Below is a small trained network, with its code and all its weights. Each question gives an input and a class and asks what happens when units are switched off, that is, made to give their printed mean instead of their output.

import numpy as np


def w(rows, s, z=0):
    codes = np.array(rows[::2]) - 128.0
    scale = np.full(codes.shape[1], s)
    scale[-1] = z or s
    return codes * scale


def f(y):
    return y / 2 * (1 + np.tanh(0.7978845608 * (y + 0.044715 * y**3)))


def log_softmax(a):
    a = a - a.max(-1, keepdims=True)
    return a - np.log(np.exp(a).sum(-1, keepdims=True))


def net(x, mask):
    res = np.array(x, float).reshape(1, 4) / 4 @ E
    y = f(res @ A[0][:, :-1].T + A[0][:, -1])
    res = res + np.where(mask, y, B[0][:, -1]) @ B[0][:, :-1]
    return log_softmax(res[-1] @ U[:, :-1].T + U[:, -1])


A, B = {}, {}
E = w([
[129,124,132],'x0',
[7,221,206],'x1',
[240,129,253],'x2',
[128,129,131],'x3',
],0.0044)
A[0] = w([
[60,202,212,162],'neuron 0',
[66,175,198,63],'neuron 1',
[129,130,131,2],'neuron 2',
[243,59,49,167],'neuron 3',
[231,94,50,61],'neuron 4',
[211,149,250,84],'neuron 5',
[54,206,212,81],'neuron 6',
[194,103,88,43],'neuron 7',
[213,147,254,78],'neuron 8',
[44,130,33,68],'neuron 9',
],0.0074,0.0054)
B[0] = w([
[66,138,232,197],'neuron 0',
[126,31,165,127],'neuron 1',
[224,17,85,86],'neuron 2',
[17,143,238,254],'neuron 3',
[65,46,175,155],'neuron 4',
[73,127,37,167],'neuron 5',
[51,50,195,155],'neuron 6',
[177,23,144,115],'neuron 7',
[59,121,36,167],'neuron 8',
[3,88,48,163],'neuron 9',
],0.024,0.004)
U = w([
[124,12,198,35],'0',
[115,203,131,254],'1',
[117,188,132,235],'2',
[86,93,13,131],'3',
[247,194,150,100],'4',
[227,2,80,18],'5',
],0.0075,0.0042)

Each question gives the input, the list of numbers given to net, and the class t.
The units are the neurons (one row each of A and B). Each row of codes is followed by its name. A weight is (code - 128) times the scale printed after its matrix; where a second scale follows, it is the last column's (A, B and U).
mask holds one flag per neuron, in row order. A switched-off neuron (its flag False) gives its mean, the last column of its row in B, instead of its output. The means were averaged over made-up inputs and are rounded, as every weight is.
A unit's drop is (log p(t) with every unit on - log p(t) with that unit switched off) / (log p(t) with every unit on - log p(t) with every unit switched off).
The circuit of an input: a set's keep is (log p(t) with only the set's units on - log p(t) with every unit switched off) / (log p(t) with every unit on - log p(t) with every unit switched off). Starting from all 10 units, units are removed one at a time, each time the one whose removal leaves the highest keep (on an exact tie, the one counted first), for as long as the keep stays at least 0.8.
circuit, biggest first: the units of the circuit, biggest drop first
top k neurons: the k neurons with the biggest drops, biggest first
drop when u is switched off: that unit's drop, to one decimal
input [4,-2,7,3], class 3: top 3 neurons -> neuron 8; neuron 5; neuron 0
input [-1,7,6,-6], class 0: top neuron -> neuron 6
input [-3,0,7,4], class 3: top 3 neurons -> neuron 8; neuron 5; neuron 3
input [3,-7,1,0], class 0: top 2 neurons -> neuron 4; neuron 3
input [3,6,-8,1], class 3: top 3 neurons -> neuron 9; neuron 3; neuron 4
input [-7,2,-8,5], class 3: top 2 neurons -> neuron 9; neuron 3
input [3,0,7,5], class 3: top 3 neurons -> neuron 8; neuron 5; neuron 3
input [-7,-7,-7,6], class 0: top 2 neurons -> neuron 3; neuron 4
input [-3,6,6,4], class 0: top 3 neurons -> neuron 6; neuron 0; neuron 1
input [-3,-3,6,-4], class 3: circuit, biggest first -> neuron 8; neuron 5
input [-1,6,-4,-2], class 0: circuit, biggest first -> neuron 6; neuron 1
input [1,7,-2,0], class 0: top 2 neurons -> neuron 6; neuron 1
input [-6,-7,-5,-7], class 0: circuit, biggest first -> neuron 4; neuron 3
input [-4,-8,3,7], class 0: top 3 neurons -> neuron 4; neuron 3; neuron 7
input [1,0,-8,5], class 3: top 2 neurons -> neuron 9; neuron 3
input [6,3,7,1], class 3: top 3 neurons -> neuron 8; neuron 5; neuron 3
input [8,8,-3,7], class 0: circuit, biggest first -> neuron 6
input [0,1,-2,-3], class 4: drop when neuron 3 is switched off -> 0.3
input [3,6,-8,-7], class 3: drop when neuron 5 is switched off -> -0.2
input [2,6,0,-4], class 0: drop when neuron 0 is switched off -> 0.2
